Below are the code and all the weights of a small trained network. Each question names an input and a class and asks about switching units off, where a switched-off unit gives its printed mean instead of its output.

import numpy as np


def w(rows, s, z=0):
    codes = np.array(rows[::2]) - 128.0
    scale = np.full(codes.shape[1], s)
    scale[-1] = z or s
    return codes * scale


def f(y):
    return y / 2 * (1 + np.tanh(0.7978845608 * (y + 0.044715 * y**3)))


def log_softmax(a):
    a = a - a.max(-1, keepdims=True)
    return a - np.log(np.exp(a).sum(-1, keepdims=True))


def net(x, mask):
    res = np.array(x, float).reshape(1, 3) / 4 @ E
    y = f(res @ A[0][:, :-1].T + A[0][:, -1])
    res = res + np.where(mask, y, B[0][:, -1]) @ B[0][:, :-1]
    return log_softmax(res[-1] @ U[:, :-1].T + U[:, -1])


A, B = {}, {}
E = w([
[136,76,120,124,5,184,115,148,131,145,147],'x0',
[91,67,122,166,132,104,124,186,126,163,164],'x1',
[146,57,174,133,105,164,129,88,87,161,152],'x2',
],0.014)
A[0] = w([
[133,72,137,146,161,87,129,205,131,188,173,156],'neuron 1',
[49,90,131,232,105,137,119,181,90,124,228,242],'neuron 2',
[169,190,127,101,73,224,158,94,74,28,79,143],'neuron 3',
[224,164,105,58,118,159,154,62,110,118,101,5],'neuron 4',
[184,173,150,97,229,83,147,55,126,97,78,191],'neuron 5',
[144,83,153,181,151,100,107,129,68,159,137,232],'neuron 6',
[85,78,161,114,103,188,150,72,77,255,134,248],'neuron 7',
[172,80,163,143,144,187,167,81,126,159,199,213],'neuron 8',
[242,209,217,84,98,146,92,108,147,136,68,37],'neuron 9',
[237,66,198,127,65,138,92,134,77,127,168,251],'neuron 10',
[116,123,146,175,205,61,101,93,152,85,51,251],'neuron 11',
],0.0061,0.0019)
B[0] = w([
[117,104,79,117,216,28,150,142,240,142,163,189],'neuron 1',
[219,149,59,93,40,57,243,109,195,217,149,218],'neuron 2',
[203,143,74,60,95,64,188,193,207,253,157,200],'neuron 3',
[163,63,71,132,178,123,197,172,178,158,168,174],'neuron 4',
[157,164,119,86,50,106,98,174,80,242,214,255],'neuron 5',
[141,188,141,150,117,102,146,111,129,230,135,177],'neuron 6',
[60,202,48,199,70,62,60,65,25,199,198,218],'neuron 7',
[23,248,109,148,66,111,74,101,188,170,70,190],'neuron 8',
[245,136,108,164,194,87,212,111,229,200,144,181],'neuron 9',
[67,167,46,72,82,65,134,91,100,163,151,216],'neuron 10',
[87,148,83,34,75,64,138,107,77,169,163,230],'neuron 11',
],0.0054,0.0084)
U = w([
[200,105,118,102,136,91,161,147,185,179,205,202],'0',
[103,253,97,101,95,104,76,129,123,125,136,250],'1',
[135,176,123,30,79,95,73,175,110,135,189,174],'2',
[97,132,153,122,66,124,164,97,122,80,66,137],'3',
[132,86,205,107,153,191,90,165,118,91,108,5],'4',
[149,89,100,159,189,174,4,92,137,37,83,5],'5',
[94,96,160,171,169,241,84,131,128,7,99,5],'6',
],0.0059,0.0019)

Each question gives the input, the list of numbers given to net, and the class t.
The units are the neurons (one row each of A and B). Each row of codes is followed by its name. A weight is (code - 128) times the scale printed after its matrix; where a second scale follows, it is the last column's (A, B and U).
mask holds one flag per neuron, in row order. A switched-off neuron (its flag False) gives its mean, the last column of its row in B, instead of its output. The means were averaged over made-up inputs and are rounded, as every weight is.
A unit's drop is (log p(t) with every unit on - log p(t) with that unit switched off) / (log p(t) with every unit on - log p(t) with every unit switched off).
The circuit of an input: a set's keep is (log p(t) with only the set's units on - log p(t) with every unit switched off) / (log p(t) with every unit on - log p(t) with every unit switched off). Starting from all 11 units, units are removed one at a time, each time the one whose removal leaves the highest keep (on an exact tie, the one counted first), for as long as the keep stays at least 0.8.
units of the circuit, in order: the units of the circuit, biggest drop first
unit that matters most: the unit with the biggest drop
top k neurons: the k neurons with the biggest drops, biggest first
drop of u: that unit's drop, to one decimal
input [-6,6,8], class 1: unit that matters most	neuron 8
input [-8,-8,1], class 0: units of the circuit, in order	(neuron 9; neuron 4)
input [-3,3,8], class 1: top 2 neurons	(neuron 8; neuron 7)
input [6,-4,8], class 1: units of the circuit, in order	(neuron 8; neuron 7)
input [-3,-7,-5], class 0: units of the circuit, in order	(neuron 9; neuron 4)
input [4,5,7], class 1: units of the circuit, in order	(neuron 7; neuron 8)
input [4,-5,0], class 0: units of the circuit, in order	(neuron 3; neuron 9)
input [5,-8,5], class 0: top 2 neurons	(neuron 9; neuron 3)
input [-8,-8,-7], class 0: top 2 neurons	(neuron 9; neuron 4)
input [-4,2,8], class 1: top 2 neurons	(neuron 8; neuron 7)
input [-7,2,-4], class 2: top 2 neurons	(neuron 5; neuron 11)
input [3,-4,-3], class 0: drop of neuron 1	-0.1
input [5,-1,8], class 1: drop of neuron 7	0.2
input [2,-2,0], class 3: drop of neuron 10	0.0
